Below is a small trained network, with its code and all its weights. Each question gives an input and a target symbol and asks what happens when units are switched off, that is, made to give their printed mean instead of their output.

import numpy as np


def w(rows, s, z=0):
    codes = np.array(rows[::2]) - 128.0
    scale = np.full(codes.shape[1], s)
    scale[-1] = z or s
    return codes * scale


def norm(h):
    return h / np.sqrt((h * h).mean(-1, keepdims=True) + 1e-5)


def f(y):
    return y / 2 * (1 + np.tanh(0.7978845608 * (y + 0.044715 * y**3)))


def softmax(a):
    e = np.exp(a - a.max(-1, keepdims=True))
    return e / e.sum(-1, keepdims=True)


def log_softmax(a):
    a = a - a.max(-1, keepdims=True)
    return a - np.log(np.exp(a).sum(-1, keepdims=True))


def net(x, mask):
    ids = ['ΔΛΠαβγμψ'.index(c) for c in x.split()]
    T = len(ids)
    res = E[ids] + P[:T]
    u = 0
    for l in range(3):
        q, k, v = (norm(res) @ M[l].T for M in (Q, K, V))
        z = softmax(np.where(np.tri(T) > 0, q @ k.T / 4**0.5, -1e9)) @ v
        res = res + np.where(mask[u], z, O[l][:, -1]) @ O[l][:, :-1]
        u += 1
        y = f(norm(res) @ A[l][:, :-1].T + A[l][:, -1])
        res = res + np.where(mask[u : u + 4], y, B[l][:, -1]) @ B[l][:, :-1]
        u += 4
    return log_softmax(norm(res)[-1] @ U[:, :-1].T + U[:, -1])


Q, K, V, O, A, B = {}, {}, {}, {}, {}, {}
E = w([
[198,131,108,100,77,171,160,173,104,162,143,88],'Δ',
[144,126,126,83,134,177,172,168,121,92,106,35],'Λ',
[70,115,229,99,80,119,63,137,156,85,111,129],'Π',
[159,126,139,102,190,150,145,120,76,81,158,252],'α',
[48,106,135,163,162,162,113,119,114,179,144,101],'β',
[129,121,147,228,141,185,62,127,134,117,97,123],'γ',
[165,152,136,113,48,169,178,153,154,198,116,118],'μ',
[91,173,217,171,99,104,178,146,107,122,206,59],'ψ',
],0.021)
P = w([
[114,250,187,129,203,130,96,110,59,158,109,135],'0',
[143,160,160,98,187,104,87,163,103,167,108,117],'1',
[132,152,161,114,179,130,106,176,128,162,121,133],'2',
[125,137,164,116,167,136,119,170,128,155,124,132],'3',
[121,130,160,121,157,137,129,162,133,149,129,136],'4',
[119,120,154,127,148,140,135,155,133,141,129,132],'5',
[124,118,147,131,137,136,145,141,134,136,137,135],'6',
[125,115,139,133,127,139,149,133,135,122,137,134],'7',
[130,112,134,134,114,134,156,120,136,118,141,132],'8',
[132,104,125,137,111,132,164,114,137,111,135,131],'9',
[137,87,118,138,103,125,155,109,132,98,145,132],'10',
[135,93,119,148,101,127,187,95,147,98,134,132],'11',
[138,63,109,143,89,123,163,98,140,79,145,122],'12',
[137,75,110,153,82,136,195,99,163,86,143,128],'13',
],0.016)
Q[0] = w([
[144,252,223,135,143,163,166,215,129,126,99,146],'L0H1',
[78,71,254,121,115,226,197,185,75,156,159,130],'L0H1',
[102,230,18,80,163,39,18,109,195,159,138,123],'L0H1',
[168,95,98,48,151,21,84,11,72,171,89,131],'L0H1',
],0.0059)
K[0] = w([
[62,126,119,113,141,251,65,198,117,165,163,143],'L0H1',
[155,18,112,190,38,196,162,62,167,51,174,120],'L0H1',
[167,253,162,77,202,136,63,190,141,200,117,75],'L0H1',
[144,249,212,160,189,171,93,231,31,178,46,153],'L0H1',
],0.0057)
V[0] = w([
[73,99,50,139,208,195,121,61,98,227,167,86],'L0H1',
[14,92,78,85,180,138,195,74,180,141,80,226],'L0H1',
[142,56,156,162,119,122,3,72,148,137,98,118],'L0H1',
[207,196,125,244,144,210,150,115,176,25,82,180],'L0H1',
],0.0051)
O[0] = w([
[103,1,155,150,91,76,113,203,41,97,117,178,254],'L0H1',
[102,204,121,131,71,145,23,240,119,112,155,76,99],'L0H1',
[169,77,25,80,135,191,84,118,183,85,249,136,126],'L0H1',
[95,178,166,114,186,108,226,180,254,155,68,229,97],'L0H1',
],0.0073,0.0039)
A[0] = w([
[70,141,61,51,43,66,140,165,127,136,121,142,214],'L0N1',
[39,93,156,137,175,114,137,100,135,174,161,97,126],'L0N2',
[75,138,132,52,154,2,163,143,113,190,209,83,4],'L0N3',
[178,110,131,112,158,123,83,142,152,142,14,91,72],'L0N4',
],0.006,0.0024)
B[0] = w([
[175,139,137,131,83,168,96,178,92,177,146,87,134],'L0N1',
[69,255,9,89,37,160,181,103,194,89,75,171,254],'L0N2',
[82,75,125,244,160,112,133,121,223,90,208,123,130],'L0N3',
[75,118,138,204,98,181,197,132,165,132,145,115,142],'L0N4',
],0.0082,0.0041)
Q[1] = w([
[126,143,193,158,105,135,49,106,197,76,86,135],'L1H1',
[19,103,82,254,149,175,59,82,141,133,133,193],'L1H1',
[75,140,161,36,70,125,141,143,127,154,134,82],'L1H1',
[188,115,156,212,160,120,130,134,124,166,139,112],'L1H1',
],0.013)
K[1] = w([
[171,156,54,87,147,155,143,127,254,133,192,108],'L1H1',
[133,24,96,133,26,140,166,189,184,67,157,151],'L1H1',
[131,150,127,165,70,168,100,93,91,136,121,58],'L1H1',
[103,154,142,98,183,99,180,131,170,176,88,183],'L1H1',
],0.012)
V[1] = w([
[174,86,143,157,134,168,97,107,134,96,31,107],'L1H1',
[104,131,64,27,116,130,143,108,73,159,106,161],'L1H1',
[109,113,184,2,136,60,141,173,148,67,137,106],'L1H1',
[93,124,91,131,205,167,171,125,108,55,133,43],'L1H1',
],0.01)
O[1] = w([
[179,129,126,50,104,251,157,90,74,95,75,165,138],'L1H1',
[28,61,73,66,153,104,94,207,171,186,101,181,141],'L1H1',
[199,198,135,72,82,53,191,148,131,99,81,174,47],'L1H1',
[59,95,148,212,154,150,220,179,95,134,152,193,254],'L1H1',
],0.012,0.0038)
A[1] = w([
[119,165,141,155,126,101,184,130,120,69,254,33,170],'L1N1',
[200,106,2,129,175,107,197,114,5,241,169,94,4],'L1N2',
[114,169,239,99,113,150,17,125,201,77,159,95,94],'L1N3',
[190,150,114,62,60,4,155,167,193,48,116,118,79],'L1N4',
],0.006,0.0019)
B[1] = w([
[196,160,117,117,86,74,141,48,154,199,221,189,224],'L1N1',
[101,107,90,77,165,71,178,120,165,9,139,32,142],'L1N2',
[105,109,121,141,113,119,206,120,92,51,73,63,169],'L1N3',
[78,115,160,154,109,205,131,200,185,118,196,76,252],'L1N4',
],0.012,0.0029)
Q[2] = w([
[248,1,170,98,147,88,199,163,105,192,126,50],'L2H1',
[38,215,45,147,51,152,90,73,93,110,122,156],'L2H1',
[138,159,63,89,150,189,168,183,112,219,177,136],'L2H1',
[145,139,140,118,80,106,103,152,158,91,150,146],'L2H1',
],0.0088)
K[2] = w([
[84,244,141,135,200,132,156,97,133,166,39,71],'L2H1',
[144,62,105,139,29,139,114,163,118,104,159,135],'L2H1',
[85,120,183,134,118,105,70,95,52,79,95,140],'L2H1',
[106,138,123,82,115,110,105,136,170,121,137,146],'L2H1',
],0.011)
V[2] = w([
[160,218,56,143,178,186,122,160,147,108,175,117],'L2H1',
[74,150,142,204,104,155,96,115,164,36,109,97],'L2H1',
[72,118,100,159,86,144,208,102,133,143,134,49],'L2H1',
[130,172,154,169,16,196,116,137,176,255,68,163],'L2H1',
],0.0075)
O[2] = w([
[60,90,106,133,97,135,130,84,83,115,111,131,92],'L2H1',
[144,103,174,169,134,152,69,166,134,78,138,165,218],'L2H1',
[66,159,211,60,187,66,101,90,135,197,146,167,251],'L2H1',
[64,249,111,99,202,168,99,176,98,175,149,91,138],'L2H1',
],0.012,0.0032)
A[2] = w([
[164,208,208,96,59,129,140,180,156,77,153,77,1],'L2N1',
[176,186,151,123,254,59,46,104,54,99,123,221,22],'L2N2',
[106,113,80,191,119,166,93,85,177,132,23,124,96],'L2N3',
[166,72,236,98,154,122,114,116,113,133,128,230,116],'L2N4',
],0.0088,0.004)
B[2] = w([
[157,135,160,152,89,105,93,128,213,95,85,195,242],'L2N1',
[131,29,30,78,55,81,72,4,130,164,120,124,140],'L2N2',
[158,155,85,110,140,116,123,90,101,104,107,104,164],'L2N3',
[116,150,62,99,110,126,145,104,65,147,115,112,252],'L2N4',
],0.016,0.0039)
U = w([
[154,5,94,64,101,94,151,39,140,173,53,161,165],'Δ',
[160,139,126,122,153,140,249,212,41,113,96,225,106],'Λ',
[184,87,191,115,86,146,120,160,197,108,74,203,225],'Π',
[126,97,33,249,41,124,208,164,159,106,74,32,4],'α',
[81,9,143,179,165,136,113,177,173,191,133,163,132],'β',
[181,72,155,159,138,254,144,76,111,129,133,136,99],'γ',
[136,200,111,85,141,115,127,159,121,137,94,42,154],'μ',
[181,138,130,212,113,48,186,106,127,176,157,126,148],'ψ',
],0.0054,0.0019)

Each question gives the input, a string of symbols that net reads in full, and the target symbol t.
The units are the heads (4 rows each of Q, K, V and O) and the neurons (one row each of A and B). Each row of codes is followed by its name. A weight is (code - 128) times the scale printed after its matrix; where a second scale follows, it is the last column's (O, A, B and U).
mask holds one flag per unit, layer by layer, with each layer's heads first. A switched-off unit (its flag False) gives its mean, the last column of its rows in O or B, instead of its output. The means were averaged over made-up inputs and are rounded, as every weight is.
A unit's drop is (log p(t) with every unit on - log p(t) with that unit switched off) / (log p(t) with every unit on - log p(t) with every unit switched off).
The circuit of an input: a set's keep is (log p(t) with only the set's units on - log p(t) with every unit switched off) / (log p(t) with every unit on - log p(t) with every unit switched off). Starting from the 12 units with the biggest drops (on a tie, the unit counted first), units are removed one at a time, each time the one whose removal leaves the highest keep (on an exact tie, the one counted first), for as long as the keep stays at least 0.8.
units of the circuit, in order: the units of the circuit, biggest drop first
most important unit: the unit with the biggest drop
top k neurons: the k neurons with the biggest drops, biggest first
drop of u: that unit's drop, to one decimal
input β ψ Π Π γ β β γ β Π, target γ: most important unit	L0H1
input μ γ Λ Λ ψ β Λ β γ, target Λ: units of the circuit, in order	L1H1, L0H1, L0N2
input γ Δ Λ ψ Δ ψ Π β β Λ Δ Π, target β: units of the circuit, in order	L1H1, L0N2, L0H1
input γ Π Δ β γ Π Π β β μ Π, target β: units of the circuit, in order	L1H1, L0H1, L0N2
input α ψ β ψ ψ Π Λ β, target ψ: units of the circuit, in order	L0H1, L1H1, L1N1
input α Λ Π β μ, target α: units of the circuit, in order	L2H1, L1H1
input γ β β β Π Π Π β, target Π: units of the circuit, in order	L1H1, L2N1
input Π Λ Π β β β β Δ, target Π: units of the circuit, in order	L1H1, L2N1
input Λ β Λ Λ μ, target Λ: units of the circuit, in order	L1H1, L0N2
input μ β Δ Λ, target μ: units of the circuit, in order	L2H1, L1H1, L0N2
input Δ β Π μ Δ β, target Π: units of the circuit, in order	L1H1, L0H1, L2N1
input Λ Π γ α μ Π Π γ α Λ β α γ, target α: top 2 neurons	L0N2, L2N3
input Λ Π β γ α β γ, target α: units of the circuit, in order	L2H1, L0H1, L1H1, L0N2
input γ μ μ, target γ: units of the circuit, in order	L1H1
input Π Π β β Λ μ Λ, target Π: units of the circuit, in order	L1H1, L2N1
input Λ β γ β β β ψ Λ, target Λ: units of the circuit, in order	L1H1, L0N2
input Π μ ψ α γ β Π, target μ: top 2 neurons	L1N3, L0N4
input β Δ ψ β, target Δ: top 2 neurons	L1N2, L0N2
input γ Λ μ β α, target Δ: top 2 neurons	L2N2, L0N2
input Π β μ β α Π α Π, target α: top 3 neurons	L0N2, L1N3, L0N3
input ψ β γ β ψ γ β, target ψ: most important unit	L1H1
input β Δ Δ Λ μ α β β α β, target α: top 2 neurons	L0N2, L2N3
input γ Π β ψ β β β Π β α γ, target Π: top 2 neurons	L0N2, L2N1
input Δ β β Δ, target Δ: top 2 neurons	L1N2, L0N2
input β Δ Λ Λ, target β: drop of L1H1	1.1
input α γ α Λ Π μ Π β Δ Λ β, target Δ: drop of L0H1	0.1
input α Π Λ, target α: drop of L2H1	1.3
input γ α Λ Δ Δ Π γ μ, target γ: drop of L1H1	0.8
